(in the rows, 128 means zero)
Each row of numbers belongs to one of the objects below and depends on some of the facts about them. Some rows are named. Which object is each other row?

There are 3 kinds of fact about the objects: θ, κ, ξ.
bemul θ lubizar
brinol θ klelek,guklas,plotren,bikla
dage θ kekugre,pefir,brevir
dapekom θ putra,grefo
dedron θ klatik,flogen
degrin θ guklas
diskal θ rutam,segas,lodul
dobro θ zista,taka
dosak θ kasek
fatuk θ fosos,pabradri,mopo,plubas
floflak θ susti,firom,flovutul,lafli,grutran
flomipli θ rasur,rutam,skegro,kasek
fludrer θ ribuk,nudras,skekle,gagan
flugrek θ deflu
gridul θ lagra,skenimis,rasun
kenes θ brozem,misoskam,kasek
kerer θ pabradri,putra,fuplim,plitregan,lenas
kigros θ notim,flodrefim
kliluk θ skamo,klapigre,tumo,treplomul,dristo
kluklik θ bripo,dapo,grefo
kobor θ guklas,kesosal,flodrefim
kuflen θ zista,lafli
lili θ godir,guklas,nikles,tumo
mabol θ misoskam,stolek,brevir,trinos
mema θ rana
mibeto θ plubas,grevum
mika θ paflalel,plotren
pemesken θ gramoplen,temo
plaplum θ bazer,miklur,gobo
platram θ bazer
povito θ nasogam,tuklus,fliman,skekle,dezer,lavem
radrim θ susti,gramoplen
regrepla θ tisken
reske θ tromo,skekle
roniden θ brite,fliman,busker,gobo
samin θ satrel
skisos θ fedro,vuse,lenas
skitri θ nibos,plotren,trefon
skufan θ zapir,godir,rana
sobos θ retes,bazer
soku θ bizu,pabradri,flama
soskim θ firom,staskan
stigik θ retes,klegruses
stuplek θ lagra,lafli
stutin θ klapigre,tromo
tregon θ gedrel,nekin,taka
tritrus θ guklas,zifu,flogen
trovi θ misoskam,lodul,storin
zostim θ tuklus
zudrul θ gramoplen,trefon,nudrek
[bazer,bizu,brinol,bripo,brite,dapekom,dedron,deflu,dosak,dristo,drobenir,fedro,firom,flama,flodrefim,floflak,flomipli,fludrer,flugrek,fuplim,gobo,godir,gramoplen,grefo,gridul,grutran,kasek,kekugre,klapigre,klegruses,kliluk,kluklik,kove,kuflen,lafli,lagra,lenas,lodul,lubizar,mibeto,mopo,nibos,nudras,nudrek,plubas,povito,putra,rana,rasun,rasur,reske,retes,roniden,skabe,skenimis,skisos,skitri,skodiski,skufan,soskim,stutin,susti,temo,tisken,trefon,tregon,treplomul,trinos,tromo,trovi,vuse,zinidre,zista,zubrubron] κ a
[bemul,bikla,dage,diskal,dobro,fatuk,flutres,kenes,kesosal,kigros,lavem,lili,mabol,mika,nasogam,pefir,pemesken,plaplum,platram,plitregan,plotren,rutam,samin,satrel,skamo,skekle,skudrubik,soku,staskan,stigik,stokol,stolek,storin,stuplek,taka,tritrus,tuklus,tumo,zostim] κ c
[brevir,brozem,busker,dapo,degrin,dezer,fligro,fliman,flogen,flovutul,fosos,gagan,gedrel,grevum,guklas,kerer,klatik,klelek,kobor,mema,miklur,misoskam,nekin,nikles,notim,pabradri,paflalel,radrim,regrepla,ribuk,segas,skegro,sobos,zapir,zifu,zudrul] κ b
[bazer,bizu,bripo,dapo,deflu,dezer,dosak,flama,flodrefim,fuplim,gedrel,godir,grevum,kerer,kesosal,klapigre,klelek,kuflen,lili,nekin,notim,nudras,plaplum,platram,plubas,skabe,skisos,skodiski,soskim,staskan,stigik,tregon,treplomul,zifu,zubrubron,zudrul] ξ 145
[bemul,busker,dapekom,gobo,gramoplen,miklur,nikles,pefir,rasun,skudrubik,tisken] ξ 421
[bikla,drobenir,fligro,fliman,flomipli,grutran,kasek,kekugre,kigros,kluklik,lubizar,mema,pabradri,paflalel,rana,retes,ribuk,rutam,satrel,susti,taka,trovi,vuse,zinidre] ξ 268
[brevir,brite,dedron,degrin,diskal,dobro,dristo,fatuk,floflak,flovutul,flugrek,flutres,fosos,gagan,grefo,kliluk,kobor,kove,lafli,lenas,mabol,mibeto,mika,misoskam,nibos,nudrek,pemesken,plotren,povito,putra,radrim,rasur,segas,skamo,skekle,skenimis,skitri,skufan,soku,stokol,stolek,storin,stuplek,temo,trefon,tritrus,tuklus,zapir,zostim] ξ 792
[brinol,brozem,fedro,fludrer,gridul,guklas,nasogam,plitregan,regrepla,trinos,tromo,zista] ξ 493
[dage,firom,flogen,kenes,klatik,klegruses,lagra,lavem,lodul,mopo,reske,roniden,samin,skegro,sobos,stutin,tumo] ξ 329

Known rows:
[131 148 119 124 117 119 119 146 125 125 115 121 122 102 120 108 125 112
 114 149 111 135 120 144 138 124 126 118 110 119 119 117 105 113 117 108
 108]: fuplim
[135 138 118 122 115 120 122 131 119 127 115 120 123 105 118 108 125 145
 113 127 119 129 118 147 133 123 127 115 112 120 121 117 109 114 122 124
 108]: bripo
[122 125 123 115 141 131 152 116 122 133 113 123 129 148 155 130 121 135
 146 120 133 125 142 148 124 124 151 113 147 124 141 136 171 113 150 151
 159]: gedrel
[121 126 139 126 121 120 138 117 165 129 115 142 122  87 128 136 136 110
 114 131 131 124 131 117 120 126 127 160 162 121 138 163 112 115 139 188
 156]: platram
[145 125 120 130 106 119 139 120 134 132 133 123 123  98 123 112 139 143
 109 125 116 119 117 119 120 126 126 115 110 123 121 112 104 111 144 202
 111]: skabe
[118 125 131 122 143 125 145 117 126 125 108 148 129 137 130 128 128 115
 130 134 127 148 135 149 118 121 126 174 191 121 135 148 157 137 117 177
 138]: grevum
[136 125 119 125 108 119 115 124 131 124 116 119 122  85 119 112 130 129
 113 133 117 121 115 116 125 132 128 119 102 118 118 116 108 110 120 138
 115]: kuflen
[148 119 120 123 122 123 122 120 123 129 140 123 122  96 122 110 146 186
 113 131 113 123 116 117 122 128 126 121 112 120 119 118 120 143 123 124
 106]: trovi
[147 128 120 125 116 123 124 143 123 129 120 123 122 104 119 109 145 130
 110 156 119 129 117 129 120 125 125 130 121 119 119 108 104 132 115 124
 107]: kasek
[115 125 129 132 167 147 123 117 124 119 110 136 123 148 146 136 120 125
 142 135 163 123 127 143 125 125 140 124 130 135 144 149 143 122 119 136
 163]: flogen
[144 128 122 120 109 119 124 129 120 136 108 123 122 126 116 122 127 114
 110 119 120 118 116 132 129 126 127 117 107 120 118 114 109 115 134 177
 145]: gobo
[141 121 121 137 114 120 120 118 143 127 107 121 128 113 121 110 135 114
 111 113 112 120 112 118 130 122 123 136 101 122 119 109 125 155 122 194
 136]: dapekom
[140 136 119 127 110 122 118 135 124 137 107 121 123 130 117 117 131 115
 112 118 114 119 116 131 136 125 125 122 108 123 119 108 107 126 119 151
 136]: rasun
[130 146 119 124 115 135 117 160 124 125 111 122 121 149 120 142 118 115
 129 149 115 128 115 135 131 127 120 117  99 132 123 113 104 117 117  99
 107]: trinos
[131 125 121 146 117 129 119 129 136 123 133 122 123 148 124 145 119 141
 115 123 116 127 115 116 122 126 122 113 108 128 120 110 107 114 118  97
 111]: gridul
[137 123 132 143 116 118 118 151 122 127 154 124 128 102 115 127 151 111
 112 143 123 124 115 115 125 125 125 145 131 121 117 111 106 158 113 107
 107]: skufan
[119 127 143 120 147 131 133 121 128 122 132 137 143 169 124 135 123 111
 152 124 140 131 141 146 128 126 124 152 175 149 126 115 195 154 117 108
 124]: fosos


The same objects again, as new rows of numbers:
Some rows with their names:
[130 115 179 142 133  66 100 145 106 108  88 131 156 142 139 149  99 147
 161 151  87 124 119 141 103 137]: roniden
[140 139 158 148 156 102 126 150  84 140  50 171  97 164 189 137 100 136
 108 148 123 123 125 105 131 134]: skisos
[141 136 165 166 155  94 149 161  92 145  48 151  88 160 164 130 123 158
 139 139 125 131 137 115 119 129]: dosak
[113 129 175 144 135  95  94 155 114 106 125 139 142 131 167 125  98 137
 125 161 110 125 118 127 102 124]: mopo
[ 98 114 119 120  98  80  99  87 120 101 177 168 108  84  87 136  56  59
 149 156 128 118 155 162  80 144]: plitregan
[101 110 176 155 129  91  78 158 122  97 143 126 159 122 145 129  93 126
 124 162  98 129 120 143  94 117]: fedro
[156 116 164 146 159  75 147 137  87 135  62 154  89 160 175 129 137 151
 118 135 110 125 113 112 123 134]: nudras
[120 135 160 135 120 118 114 145 129 116 111 167 138 132 196 114 103 158
 152 162 120 121 101 117 110 130]: lenas
[ 92  84  84 192 138 109 119 155 132 113  80 138 166 114 136 128 117 110
 128 153  93 143  98 179 117 114]: drobenir
[137 102 111 108  92  71 144  82 104  93 164 181  96 100  94 142  79  87
 160 141 131 132 152 145  79 138]: tumo
[154 130 143  54 134 134 169  86 123 178  82 101  72 170  95 146 144 102
 120 134 109 143 135 134 151 119]: dezer
[163 113 150 148 145  91 157 148  84 124  76 166  91 168 182 130 132 150
 105 135 121 142 121 101 117 116]: godir
[ 89  92  96 206 140 121 131 164 144 115  91 130 152 105 130 111 134 122
 139 150 103 149 106 188 109 110]: kasek
[160 111  93 114 112  80 179  80  79 127 104 207  42 128 114 140  94  86
 132 127 154 131 159 118 106 142]: kesosal
[134 105 124 104 101  52 134  69 109 104 146 166  95  93  78 139  87  88
 177 139 121 114 146 159  85 154]: lavem
[125 126 158 140 113 104 127 146 125 115  90 159 147 136 176 127 105 169
 171 152 116 123 108 114 109 128]: kove
[119 143 143  63  95 174 162 105 169 158 117 100 118 140  92 133 121 132
 187 152 120 145 141 148 129 108]: segas

Which object is each row?
No name comes twice in this set of rows, the named rows included.
[124 124 158 141 112 101 125 147 122 116  83 159 151 140 178 133  98 171
 178 154 116 123 110 116 110 131]  flugrek
[150 120 106 110 122  62 161  68  81 143  70 197  51 128 104 150  85  84
 158 130 137 110 157 136 116 165]  plaplum
[ 87  92  87 191 142 123 109 155 134 113  93 147 159 109 152 121 113 100
 109 159  97 140  94 178 120 115]  vuse
[121 114 114 110  97  70 131  84 106 103 139 173 103  99  83 148  60  84
 177 146 133 116 163 147  89 149]  samin
[114  90 125 113  93  48 113  77 117  98 164 154 110  86  63 142  79  74
 174 140 110 117 146 174  76 150]  nasogam
[137 128 125  53  76 173 157 102 145 142 113 119 135 163 106 158  99 119
 172 149 110 158 135 134 133 102]  degrin
[ 96  85 164 154 127  66  86 154 128  99 134 106 169 118 128 131 109 143
 133 155 109 123 124 126  99 110]  zista
[ 96  87  55 103 104 174 151 107 163 143 113  93 150 128  63 146 124  66
 117 151  98 170 122 189 146  86]  paflalel
[ 90  90  36 170 106 105 156  94 140 115 120 172 103  66  62 123  97  59
 170 143 131 136 141 207  97 135]  rutam
[132 117 166 133 120  91 126 134 125 115  91 152 140 134 171 124 120 172
 176 147 103 120  95 126 107 135]  brite
[137 117  91 104  68  97 156  80 109 104 114 211 105 114 113 152  55 102
 200 143 139 128 150 132  94 145]  tritrus
[116 111 154 137 116  96 126 142 129 115  92 150 152 132 175 123 113 178
 167 151 127 119 107 101 114 124]  skenimis
[130 113 144 139 106 103 130 150 116 108  79 165 161 150 174 143  92 173
 172 151 117 131 115 104 112 121]  skitri
[116 101 177 155 124  63  81 152 112  99 109 116 171 135 122 153  91 129
 156 152  76 128 120 157  97 128]  fludrer
[131 111  91 104  71  94 156  79 114 105 117 207 107 109 110 146  59 105
 201 144 146 122 150 127  98 146]  mika

The same objects again, as new rows of numbers:
Named rows:
[119 114 120  97 144 144 131 124 146 137  79 130 155  98 132 147 153 123
 133 103 123 136 137 102 140 109 138 162 103 138 133]: pefir
[133 118 127 113 136 134 104 145 202 119 123 109 141 113 132 170 160 145
 156 128 129 134 130 139 172 145 144 152 132 169 131]: samin
[146 124 123 141 138 136 137 102  91 138 149 118 131 149 113  96 115 118
 141 146 137 114 118 139 201 123 121 131 102 148 105]: brevir
[144 115 143 130 139 156 149  76 119 131 139 120 145 130 116 101 124  91
 128 145 153 124 129 111 244 126 123 125  96 117 148]: ribuk
[138 129 128 138 132 151 122  77  78 146 156 109 129 146 107 104 137 119
 156 156 154 115 113 144 131 117 118 141 146 124 120]: degrin
[130 129 117 113 138 118 131 130  76 142 117 113 138 150 127 160 168 164
 132 121 129 128 123 145 129 114 134 132 107 164 103]: skamo
[120 131 120 115 136 122 125 122  50 133 152 107 136 128 125 168 167 164
 133 129 134 128 141 180 127 114 139 130 111 154 132]: kesosal
[119 135 134 131 120 106 125 155  86 132 119 145 111 149 132 118 130 138
 118 114 120 126 115 105  74 132 123 108 140 103 113]: trefon
[130 139 127 124 129 111 127 146 182 117  89 152 126 109 138 135 125  97
  92 124 142 135 120 106 193 116 122 124 126 100 150]: kasek
[121 135 128 134 118 108 120 153  98 131 112 143 110 148 130 122 143 135
 126 122 120 126 114 106  66 125 121 111 153 104 122]: skitri
[134 124 130 142 135 142 133  94  55 130 189 111 128 130 112 103 112 121
 143 151 141 115 138 171 187 126 127 125 106 135 133]: klelek
[140 126 107 122 130 125 133 110 124 134 110 109 138 158 131 161 182 164
 139 135 128 129 127 141 105 106 132 139 110 171 110]: dobro
[135 109 121 138 136 152 117 117 196 128 135 114 137 112 119  89  96 101
 160 138 118 119 131 143 182 136 126 162 125 140 130]: regrepla
[130 134 130 127 123 122 131 134 178 118  91 147 126 118 136 133 137 101
 102 127 138 136 123  96 154 118 121 118 139  96 157]: trovi
[121 135 134 132 120 107 128 150  93 132 120 145 112 148 133 119 124 138
 115 116 119 127 116 106  76 132 123 110 138 108 111]: temo
[116 126 124 130 118 124 111 163 225 120 104 139 121 106 138 114  93 118
 128 113 104 133 129 119  62 142 126 147 159 112 130]: fludrer
[130 130 115 114 139 114 130 134  79 142 114 115 138 148 128 161 168 162
 131 122 129 128 122 148 137 112 134 134 106 165 104]: stolek

Which object is each row?
No name comes twice in this set of rows, the named rows included.
[143 114 141 136 139 151 114 118 203 118 166 114 135 110 120 105  87 102
 155 145 140 121 126 135 249 162 133 150 118 149 122]  skegro
[148 127 114 142 140 129 131 113 107 135 141 121 129 142 115 100 115 113
 138 148 138 113 115 147 229 117 121 137  98 154 105]  misoskam
[125 131 141 129 123 122 104 165 236 110 132 141 119 103 140 132  87 119
 124 121 125 135 123 113 133 166 133 136 154 122 124]  lodul
[123 129 118 118 135 119 128 127  58 130 149 109 136 131 127 167 167 164
 132 129 130 128 143 177 134 114 139 128 102 159 131]  staskan
[132 113 124 134 140 146 117 126 189 129 139 117 138 106 120  89  80 100
 149 133 122 118 129 149 206 140 127 164 113 142 120]  brozem
[117 123 125 120 122 139 128 135 203 124  75 157 129  94 138 110 113  96
 121 108 113 136 132  68  72 120 124 145 145  91 144]  dapekom
[127 119 116 117 137 109 118 146  55 137 104 118 131 159 126 157 211 162
 152 120 122 123 121 128 140 108 135 124 111 148 123]  pemesken
[122 129 147 128 121 127 109 158 224 112 138 138 120 107 139 130  86 122
 125 119 125 136 125 107 115 171 133 132 156 118 123]  mopo
[124 128 123 112 138 116 122 134  51 144 116 114 136 151 125 160 184 163
 140 120 132 126 120 141 123 113 134 131 117 151 111]  plotren
[124 132 145 123 121 129 140 121 151 123 105 145 128 124 136 128 125 108
  99 121 139 137 127  89 122 130 123 112 136  88 151]  rana
[123 113 113 100 141 146 128 122 161 134  69 129 153  99 132 149 169 121
 142 109 120 136 137 100 134 103 136 163 113 140 141]  bemul

